Small tables with named rows and columns. After each table, cells are looked up by row and column.

foze.tsv
	logokab	bita	lined	beg	salubof
matugot	0.648	0.109	0.716	0.765	0.562
voka	0.428	0.574	0.462	0.460	0.518
ravo	0.670	0.059	0.752	0.785	0.565
lovisa	0.409	0.564	0.482	0.456	0.534
feg	0.646	0.114	0.711	0.752	0.555
suf	0.463	0.534	0.498	0.462	0.499
sopa	0.597	0.277	0.593	0.661	0.505
lev	0.629	0.172	0.659	0.718	0.535
tadorav	0.383	0.551	0.549	0.439	0.554
pomovek	0.568	0.571	0.412	0.445	0.396
zof	0.562	0.566	0.413	0.448	0.405
lumis	0.535	0.530	0.430	0.471	0.445
zilopa	0.571	0.547	0.416	0.451	0.403

beg of zof: 0.448
salubof of lev: 0.535
salubof of suf: 0.499
beg of voka: 0.460
lined of matugot: 0.716
salubof of zof: 0.405
salubof of matugot: 0.562
logokab of tadorav: 0.383
lined of sopa: 0.593
Which row has the largest bita? voka

vef:
fields: pipozul, sigiv, fopir, novi, durud
siba: [136, 131, 106, 111, 132]
beg: [117, 104, 137, 115, 122]
tirepi: [124, 196, 114, 130, 124]
gubupup: [93, 126, 125, 115, 124]
dep: [80, 112, 140, 113, 119]
kudisi: [117, 157, 136, 129, 103]
bap: [111, 132, 120, 117, 128]
gar: [103, 103, 113, 113, 96]
liteter: [109, 146, 113, 125, 109]
zeku: [130, 125, 147, 110, 125]
sefovi: [149, 104, 126, 132, 113]
dag: [119, 134, 120, 130, 122]
bofipu: [104, 52, 143, 127, 142]
tobuv: [112, 90, 104, 134, 124]

What is the sigiv of gar in vef?
103
What is the durud of gar in vef?
96
What is the pipozul of tobuv in vef?
112
What is the sigiv of siba in vef?
131
What is the fopir of tobuv in vef?
104
What is the novi of dag in vef?
130
What is the sigiv of zeku in vef?
125
What is the sigiv of gubupup in vef?
126
What is the durud of zeku in vef?
125
What is the fopir of beg in vef?
137
What is the durud of kudisi in vef?
103
What is the fopir of dag in vef?
120

pul =
	rimapeb	sasa	buner	tima
fug	-8.0	6.4	7.0	-5.7
banum	-4.9	1.5	1.0	-0.8
sak	-7.6	7.5	9.8	-8.6
meke	2.0	2.8	2.2	-2.2
tem	-6.2	4.5	4.3	-3.4
pakez	0.3	-1.4	-2.1	1.7
voti	-6.3	6.0	7.0	-5.9

What is the tima of banum in pul?
-0.8
What is the rimapeb of pakez in pul?
0.3
What is the tima of fug in pul?
-5.7
What is the sasa of meke in pul?
2.8
What is the tima of tem in pul?
-3.4
What is the tima of voti in pul?
-5.9
What is the sasa of tem in pul?
4.5
What is the rimapeb of banum in pul?
-4.9
What is the sasa of voti in pul?
6.0

venamur =
columns: ritetez, dol, semabu, suvo, pusu, bosu, biruki
pezul: [-11886, -14184, -1391, -5437, -6970, -9280, -16827]
fedab: [-6503, 2585, -15516, -11365, -19693, -3060, -5163]
dutak: [-19272, -22861, -185, -13299, 5372, -22105, -18416]
zel: [48154, 61968, -70181, 38321, -84217, 45964, 42262]
kadu: [14380, 36913, -47714, -6959, -53557, 14614, 19205]
laluk: [-21612, -21395, 666, -10113, 1910, -15766, -15572]
ligom: [-2247, 6701, -20154, -15691, -15485, -2484, 1933]
sab: [-15463, -12007, -9870, -2427, 3268, -4989, -17625]
vovegi: [5616, 7995, -20307, -5408, -28254, 5647, 1520]
ludez: [5790, 14749, -25415, -3613, -26945, 2516, 4683]
kofida: [-14741, -9454, -4500, -9078, -2702, -16778, -5715]

biruki of kadu is 19205
bosu of pezul is -9280
biruki of ludez is 4683
semabu of fedab is -15516
pusu of laluk is 1910
bosu of ludez is 2516
ritetez of kadu is 14380
pusu of ludez is -26945
semabu of pezul is -1391
semabu of laluk is 666
pusu of dutak is 5372
dol of ludez is 14749

non.csv
,vasosu,ropido
bubipa,151,75
vok,150,115
ror,130,195
pogedat,73,45
nit,120,149
zoruz,91,0
babas,145,128
zusoza,152,221
pov,103,139

vasosu of pov is 103
ropido of pov is 139
vasosu of ror is 130
ropido of pogedat is 45
vasosu of nit is 120
ropido of ror is 195
ropido of vok is 115
vasosu of zusoza is 152
vasosu of bubipa is 151

Table nipo
	fomotet	bifav	diz	kedepid	fozi
pul	-6.32	0.56	-14.04	7.14	-5.51
zab	-12.46	-18.23	-14.99	-10.84	58.48
kufibor	3.83	-43.99	-10.16	-27.19	12.59
niz	-10.79	-10.93	-10.85	-10.80	-10.82
mil	-12.08	16.92	-15.11	-54.37	-11.06
digube	-10.59	-21.00	-22.32	-3.38	-44.71
dofeluf	-15.09	-5.77	-6.54	0.60	-26.38
kez	-14.56	-30.94	-15.76	-21.22	62.32
sor	-5.23	-14.26	-4.03	-9.75	-35.57

digube, diz => -22.32
mil, fozi => -11.06
kez, fomotet => -14.56
kufibor, kedepid => -27.19
zab, fozi => 58.48
kez, diz => -15.76
mil, kedepid => -54.37
kufibor, diz => -10.16
mil, fomotet => -12.08
mil, bifav => 16.92
mil, diz => -15.11
niz, bifav => -10.93
zab, diz => -14.99
kez, fozi => 62.32
zab, fomotet => -12.46
pul, fomotet => -6.32
dofeluf, bifav => -5.77

